[[ -6  -1  18  11  -5  -1  14  34   7  11  -2  -1   1  -4]
 [-25   3  -2  -9   1  11   6 -19   3  -8   9 -16 -19  18]
 [ 13  -5 -15 -12   8   4 -14  28   2  23   2  -8  -8 -15]
 [-15 -14  -1 -28 -10  12 -26  -5 -26 -23  -2   6  -7  16]]
=>
[[ -6  -1  18  11  -5  -1  14  34   7  11  -2  -1   1  -4]
 [ 13  -5 -15 -12   8   4 -14  28   2  23   2  -8  -8 -15]]

[[  5  -2  -1   1 -10 -13  -8  -4   5   0 -36   0   7]
 [ 15  -4  -6   6 -14   2 -21  -3  29   8 -31  18   1]]
=>
[[  5  -2  -1   1 -10 -13  -8  -4   5   0 -36   0   7]]

[[-10  12  -5  -8]
 [  2   0  -1   2]
 [  1 -15   9  12]
 [ -3   3  -2  -1]
 [  4   0  17  18]
 [-11  14   1  -5]
 [ 11   9   2  -8]
 [ -8  17   8  -5]
 [ 12 -14  -8  -4]
 [ -7 -14 -11   7]
 [  9  -7 -10  32]
 [  5  -5  34  25]]
=>
[[-10  12  -5  -8]
 [  1 -15   9  12]
 [  4   0  17  18]
 [ 11   9   2  -8]
 [ 12 -14  -8  -4]
 [  9  -7 -10  32]]

[[ 16   5 -11]
 [ 18   2 -12]
 [ 15   1 -12]
 [ 19   4 -12]
 [ 37   2 -13]
 [ 16   2 -12]
 [ 16   2 -11]
 [ 16 -39 -12]
 [ 17   4 -12]
 [  5   3  -9]]
=>
[[ 16   5 -11]
 [ 15   1 -12]
 [ 37   2 -13]
 [ 16   2 -11]
 [ 17   4 -12]]

[[ 24   1  -4 -27 -12  -9   0   3  -7 -25 -20 -36]
 [-18   2  18  16   6   9  14   5   8  35  25  42]
 [-14  15  23  -9 -10   4  18  -1  -3  14  -5 -11]
 [ 20   8   0 -14 -13   0   9   9   5 -18  -6 -11]
 [ -2   0   2  18  -4 -10   8   0  -4  41  15  36]]
=>
[[ 24   1  -4 -27 -12  -9   0   3  -7 -25 -20 -36]
 [-14  15  23  -9 -10   4  18  -1  -3  14  -5 -11]
 [ -2   0   2  18  -4 -10   8   0  -4  41  15  36]]

[[ 32 -26]
 [-27   4]
 [  6 -43]
 [ 31  -3]
 [  4 -16]
 [ 36  13]
 [ -1  -8]
 [ -2 -31]
 [  0 -34]
 [ 15 -34]]
=>
[[ 32 -26]
 [  6 -43]
 [  4 -16]
 [ -1  -8]
 [  0 -34]]

[[-18  14 -28  -6  -1   2 -19 -18]
 [-23  21   1  -4   3  10  -9 -13]
 [-17  16  11   4  -3   9   0   3]
 [ 11 -18  -2   2   2 -13   0  13]
 [-11  -2   2   7   5   1  12 -10]
 [ -3 -30   8  23   1  -7  16  28]
 [-35  17  -7   1   4   3  -9  -4]
 [ 23  -6 -16  -7  -9   1 -19   6]
 [ -3   1  14  12  -5  13  10   4]
 [  0  -4   2  -4  10  -4   9 -17]]
=>
[[-18  14 -28  -6  -1   2 -19 -18]
 [-17  16  11   4  -3   9   0   3]
 [-11  -2   2   7   5   1  12 -10]
 [-35  17  -7   1   4   3  -9  -4]
 [ -3   1  14  12  -5  13  10   4]]
---
[[-12   0  19  -5 -14  -9  -3   8  -8  -1  21   6   9  13]
 [-22   1  31  -9 -24 -13  -2  13 -14  -2  33   7  15  20]
 [-42  22  14 -29 -31  17  28   2 -10   3  -5 -26  18   3]
 [-13   1  17  -6 -14  -7   0   7  -8  -1  18   3   9  11]]
=>
[[-42  22  14 -29 -31  17  28   2 -10   3  -5 -26  18   3]
 [-13   1  17  -6 -14  -7   0   7  -8  -1  18   3   9  11]
 [-12   0  19  -5 -14  -9  -3   8  -8  -1  21   6   9  13]
 [-22   1  31  -9 -24 -13  -2  13 -14  -2  33   7  15  20]]

[[ 12   6  29]
 [ 20  15   9]
 [-10 -24  31]
 [  3 -22  -6]
 [-31   1 -11]
 [-33  -5  26]
 [ 28   6   3]]
=>
[[-31   1 -11]
 [  3 -22  -6]
 [ 28   6   3]
 [ 20  15   9]
 [-33  -5  26]
 [ 12   6  29]
 [-10 -24  31]]

[[-18  27 -32 -21 -20 -25]
 [-13  14  19  -9  -8 -13]
 [ 20  10  18 -31 -16  -8]
 [  3  22  -6 -27 -17 -22]
 [-12  -4   7  30  15   3]
 [-15  16  11  19   7   1]
 [ -4  -8 -29  12 -14   2]
 [ 28  13 -17  28  10  23]
 [-14 -21  34  19   9   7]
 [-27  24  13 -14  -8  -7]
 [ 29 -17   4  -5  -4   8]]
=>
[[-18  27 -32 -21 -20 -25]
 [ -4  -8 -29  12 -14   2]
 [ 28  13 -17  28  10  23]
 [  3  22  -6 -27 -17 -22]
 [ 29 -17   4  -5  -4   8]
 [-12  -4   7  30  15   3]
 [-15  16  11  19   7   1]
 [-27  24  13 -14  -8  -7]
 [ 20  10  18 -31 -16  -8]
 [-13  14  19  -9  -8 -13]
 [-14 -21  34  19   9   7]]

[[ -2 -21  -2]
 [-18  24   1]
 [  2  -4  -3]
 [ -3 -17  19]
 [-12  33 -43]
 [-25  23  20]
 [ 22 -18  -6]
 [ 34 -10 -12]
 [-18  20 -31]
 [ -3 -16  17]]
=>
[[-12  33 -43]
 [-18  20 -31]
 [ 34 -10 -12]
 [ 22 -18  -6]
 [  2  -4  -3]
 [ -2 -21  -2]
 [-18  24   1]
 [ -3 -16  17]
 [ -3 -17  19]
 [-25  23  20]]

[[ -9  -7  -6  -6 -30]
 [-18   3   9   5 -20]
 [-37  -6  24   8 -23]
 [ -6 -15 -10 -10 -16]]
=>
[[ -6 -15 -10 -10 -16]
 [ -9  -7  -6  -6 -30]
 [-18   3   9   5 -20]
 [-37  -6  24   8 -23]]

[[-28  -8   1  -3 -17   7 -13  26]
 [-11 -17 -33  10 -15  20 -11   0]]
=>
[[-11 -17 -33  10 -15  20 -11   0]
 [-28  -8   1  -3 -17   7 -13  26]]

[[-10  -6   2  15 -26   7  20  -5]
 [-25 -12  37  42 -27   1  38  -5]
 [  5 -25   0  15  -8   9   1 -11]
 [ -6  -3 -12  26 -21 -23   4 -10]
 [ -4 -14 -13  -5   2 -13  13 -20]]
=>
[[ -4 -14 -13  -5   2 -13  13 -20]
 [ -6  -3 -12  26 -21 -23   4 -10]
 [  5 -25   0  15  -8   9   1 -11]
 [-10  -6   2  15 -26   7  20  -5]
 [-25 -12  37  42 -27   1  38  -5]]
